Here is a tiny trained network, its code and every weight. The questions are about switching its units off for an input and a class, where a switched-off unit gives its printed mean instead of its output.

import numpy as np


def w(rows, s, z=0):
    codes = np.array(rows[::2]) - 128.0
    scale = np.full(codes.shape[1], s)
    scale[-1] = z or s
    return codes * scale


def norm(h):
    return h / np.sqrt((h * h).mean(-1, keepdims=True) + 1e-5)


def f(y):
    return y / 2 * (1 + np.tanh(0.7978845608 * (y + 0.044715 * y**3)))


def log_softmax(a):
    a = a - a.max(-1, keepdims=True)
    return a - np.log(np.exp(a).sum(-1, keepdims=True))


def net(x, mask):
    res = np.array(x, float).reshape(1, 5) / 4 @ E
    u = 0
    for l in range(2):
        y = f(norm(res) @ A[l][:, :-1].T + A[l][:, -1])
        res = res + np.where(mask[u : u + 4], y, B[l][:, -1]) @ B[l][:, :-1]
        u += 4
    return log_softmax(norm(res)[-1] @ U[:, :-1].T + U[:, -1])


A, B = {}, {}
E = w([
[162,112,236,56],'x0',
[85,215,208,163],'x1',
[127,129,129,129],'x2',
[3,83,143,142],'x3',
[177,86,159,231],'x4',
],0.0034)
A[0] = w([
[246,223,89,78,3],'0.n1',
[99,205,3,168,11],'0.n2',
[90,254,160,121,46],'0.n3',
[81,247,59,8,59],'0.n4',
],0.0071,0.0048)
B[0] = w([
[160,205,78,37,200],'0.n1',
[67,172,28,99,178],'0.n2',
[72,199,145,98,171],'0.n3',
[193,40,185,254,255],'0.n4',
],0.012,0.0022)
A[1] = w([
[154,10,68,50,52],'1.n1',
[149,93,228,26,28],'1.n2',
[147,68,213,53,46],'1.n3',
[1,34,154,109,5],'1.n4',
],0.0079,0.0029)
B[1] = w([
[57,182,227,133,251],'1.n1',
[78,91,62,142,200],'1.n2',
[112,127,57,169,194],'1.n3',
[251,163,106,59,233],'1.n4',
],0.017,0.0022)
U = w([
[252,167,99,28,232],'0',
[10,69,1,149,186],'1',
[202,21,197,239,67],'2',
[10,198,246,103,5],'3',
],0.0091,0.0016)

Each question gives the input, the list of numbers given to net, and the class t.
The units are the neurons (one row each of A and B). Each row of codes is followed by its name. A weight is (code - 128) times the scale printed after its matrix; where a second scale follows, it is the last column's (A, B and U).
mask holds one flag per neuron, layer by layer. A switched-off neuron (its flag False) gives its mean, the last column of its row in B, instead of its output. The means were averaged over made-up inputs and are rounded, as every weight is.
A unit's drop is (log p(t) with every unit on - log p(t) with that unit switched off) / (log p(t) with every unit on - log p(t) with every unit switched off).
The circuit of an input: a set's keep is (log p(t) with only the set's units on - log p(t) with every unit switched off) / (log p(t) with every unit on - log p(t) with every unit switched off). Starting from all 8 units, units are removed one at a time, each time the one whose removal leaves the highest keep (on an exact tie, the one counted first), for as long as the keep stays at least 0.8.
circuit, biggest first: the units of the circuit, biggest drop first
unit that matters most: the unit with the biggest drop
k most important neurons: the k neurons with the biggest drops, biggest first
top k neurons in layer l: the k neurons of layer l with the biggest drops, biggest first
drop of u: that unit's drop, to one decimal
input [-4,-2,-6,3,-7], class 2: most important neuron => 0.n4
input [-7,6,-6,-5,4], class 1: 3 most important neurons => 1.n4; 1.n1; 0.n2
input [7,7,-4,6,6], class 1: top 2 neurons in layer 1 => 1.n2; 1.n3
input [8,-8,6,-3,3], class 1: 4 most important neurons => 1.n2; 1.n3; 0.n2; 0.n4
input [8,5,-7,-7,-7], class 1: circuit, biggest first => 1.n2; 1.n3
input [1,-3,4,2,1], class 3: 3 most important neurons => 1.n1; 0.n4; 0.n3
input [-8,0,-5,-7,7], class 1: circuit, biggest first => 1.n4; 0.n4
input [-7,-8,4,8,-2], class 0: 2 most important neurons => 1.n4; 0.n1
input [3,-2,4,-2,1], class 1: 4 most important neurons => 1.n2; 0.n2; 1.n4; 1.n3
input [3,-7,0,-6,-3], class 3: top 2 neurons in layer 1 => 1.n1; 1.n4
input [-2,-7,4,7,-5], class 0: 2 most important neurons => 1.n4; 0.n1
input [-5,5,8,5,3], class 0: 2 most important neurons => 0.n4; 1.n4
input [5,-8,5,3,-6], class 3: top 2 neurons in layer 1 => 1.n1; 1.n4
input [7,0,-8,2,6], class 1: unit that matters most => 0.n4
input [-5,7,-1,1,-8], class 2: 3 most important neurons => 0.n4; 1.n1; 0.n1
input [4,-1,-7,2,2], class 1: 2 most important neurons => 0.n4; 1.n2
input [1,-5,-6,-3,4], class 3: circuit, biggest first => 1.n1; 0.n4
input [-4,-5,-4,6,-8], class 2: top 3 neurons in layer 0 => 0.n4; 0.n3; 0.n1
input [-3,-7,2,5,3], class 3: 2 most important neurons => 1.n1; 0.n4
input [1,-6,2,7,2], class 0: unit that matters most => 1.n4
input [-4,4,5,7,3], class 0: 2 most important neurons => 1.n4; 0.n4
input [0,5,0,6,0], class 0: 2 most important neurons => 1.n4; 1.n1
input [0,8,7,-2,-8], class 2: 2 most important neurons => 0.n4; 1.n1
input [5,-7,-2,2,1], class 3: 2 most important neurons => 1.n1; 0.n4
input [-2,-8,2,-2,-2], class 3: drop of 1.n1 => 0.3
input [4,5,3,2,-6], class 2: drop of 0.n2 => 0.0
input [-2,-1,4,-4,-5], class 2: drop of 1.n4 => 0.1
input [-2,-4,-4,-1,-7], class 2: drop of 0.n4 => 0.8
input [-1,-5,5,8,1], class 0: circuit, biggest first => 1.n4
